-2,8,-16,7,8,3,4,-6,4,37,-4,-10,6,13,-5,8,-1,68,-3,-1,31,4,9,0,6,-4,1 : <44> + A
-14,3,7,25,8,-16,0,-9,7,18,-3,-12,-4,-7,-17,12,2,65,-14,4,44,4,3,-2,3,-11,23 : <44> + Y
-5,14,-5,-16,-21,-14,12,-13,-2,27,2,9,13,11,-7,12,4,78,-2,-11,9,-7,-11,4,8,-19,-19 : <44> + X
-5,-5,4,-7,-3,-3,7,6,8,42,2,-8,-8,-3,-11,10,4,71,-16,0,19,15,3,11,11,-5,-14 : <44> + X
-13,4,1,3,3,-1,-1,-2,19,27,-2,-19,-26,-17,-3,9,19,52,-23,7,35,-2,2,-1,13,-11,5 : <44> + Y
3,1,-11,-21,5,17,2,-10,4,29,-2,-4,8,10,-1,-1,9,66,14,-16,18,0,-11,4,0,11,-35 : <44> + J
-16,2,-25,-9,19,-1,7,7,1,11,0,0,2,13,-7,13,-1,27,-1,1,-7,-17,12,-3,3,0,55 : <43> + A
-1,-4,-3,-2,3,-4,6,-2,4,33,-1,-10,8,5,-2,16,-2,32,-6,22,34,5,6,-3,9,-17,25 : <44> + Y
5,-2,1,-1,4,-9,-56,-3,5,43,-5,-2,0,-11,-14,16,2,0,-14,4,12,-2,2,-3,6,3,-6 : <44> + X
-6,2,-8,-4,1,2,7,0,10,32,4,-2,3,5,-6,10,2,69,8,4,18,4,4,-14,-1,6,-15 : <44> + J
14,13,-21,-7,2,-2,-2,-5,10,2,-1,2,-8,9,-15,2,-2,-11,2,4,-14,-5,-21,-4,-10,0,40 : <43> + A
-1,-3,-10,-16,5,-9,7,6,15,22,1,-3,-10,-5,-4,4,0,-23,-10,1,2,6,-1,7,1,-11,72 : <43> + Y
-8,2,5,-11,-5,-11,1,-7,9,27,-4,3,5,4,-2,23,2,40,-16,1,12,4,-6,7,3,-1,-16 : <44> + X
-6,-3,-7,-4,6,-5,-3,8,6,19,9,-16,2,2,-1,3,1,59,8,8,18,1,-3,5,5,-2,-8 : <44> + A
-1,3,0,-1,1,-8,7,1,-10,3,0,1,17,10,-6,-5,3,81,4,8,5,7,-5,1,13,-5,-15 : <44> + A
-5,0,-2,1,-5,4,7,9,15,37,-5,-4,5,15,-19,20,-5,55,-18,-8,22,-2,0,-1,-7,-11,-5 : <44> + X
0,0,-12,-3,-2,11,0,-2,13,14,-2,11,7,9,1,1,-12,-12,-8,2,-24,-14,-1,-6,3,-12,76 : <43> + X
-14,7,2,-8,-10,10,2,-8,7,20,0,-4,4,28,-4,3,-1,32,5,-4,26,23,1,-6,2,3,-37 : <44> + A
-31,2,1,-17,8,-5,2,1,7,24,-2,-16,-11,10,8,16,0,64,1,18,43,-6,10,2,0,6,2 : <44> + A
-13,4,-9,-12,-2,0,5,-5,3,28,1,0,10,1,-4,10,9,55,-8,-5,27,-2,14,-4,-4,-16,-5 : <44> + X
0,-12,-19,-8,15,3,6,9,24,16,0,18,8,-9,0,2,-5,-41,-4,-9,1,9,10,14,1,3,62 : <43> + A
-13,45,-6,-5,3,-13,11,-1,8,21,11,-1,17,12,-5,6,4,63,-2,0,18,3,5,-6,9,-13,11 : <44> + Y
4,-13,23,1,-2,2,5,-3,11,24,8,-17,-3,-14,2,4,4,48,-42,-4,32,7,21,-9,9,-4,-3 : <44> + X
-5,5,-18,-9,8,1,14,1,-6,28,-4,9,-1,2,5,6,2,80,-9,-7,27,0,-5,10,6,-10,-9 : <44> + A
-6,-12,-13,-7,-2,1,13,8,-5,29,14,1,10,10,3,-7,8,68,2,3,22,8,-4,-2,35,-3,15 : <44> + Y
4,-5,-16,-5,-5,-4,-5,49,9,11,5,-41,0,0,-2,6,1,-18,-8,1,-26,9,10,5,16,-9,53 : <43> + X
-6,3,-7,-7,4,-4,-2,2,15,54,-5,-18,-1,-3,-2,17,6,30,-6,-6,21,-1,16,-4,2,-2,-10 : <44> + X
1,1,-22,-2,4,-9,6,13,-4,14,-3,4,-4,11,-3,-13,3,21,-6,12,-18,4,7,7,5,-11,73 : <43> + A
-4,-6,-8,-12,8,-1,-67,-29,9,22,-2,-3,6,-1,3,11,6,48,-12,3,18,4,-3,-7,3,-4,31 : <44> + Y
-3,0,-1,4,1,-2,8,5,6,35,-10,0,6,-2,10,8,0,39,-1,6,12,8,3,0,-1,-11,4 : <44> + X
1,6,-5,2,-29,1,-4,-4,12,24,-2,-8,17,14,-3,-7,0,77,-1,3,22,6,-1,-1,-2,4,-15 : <44> + A
-11,5,-5,-4,8,-7,9,-1,-3,10,11,10,2,5,-1,10,-7,66,-12,16,31,8,10,-5,-7,1,4 : <44> + A
4,0,-16,-9,13,1,3,-7,15,19,-6,-5,-1,-24,21,19,-19,-35,-13,18,13,0,10,-9,1,-20,75 : <43> + Y
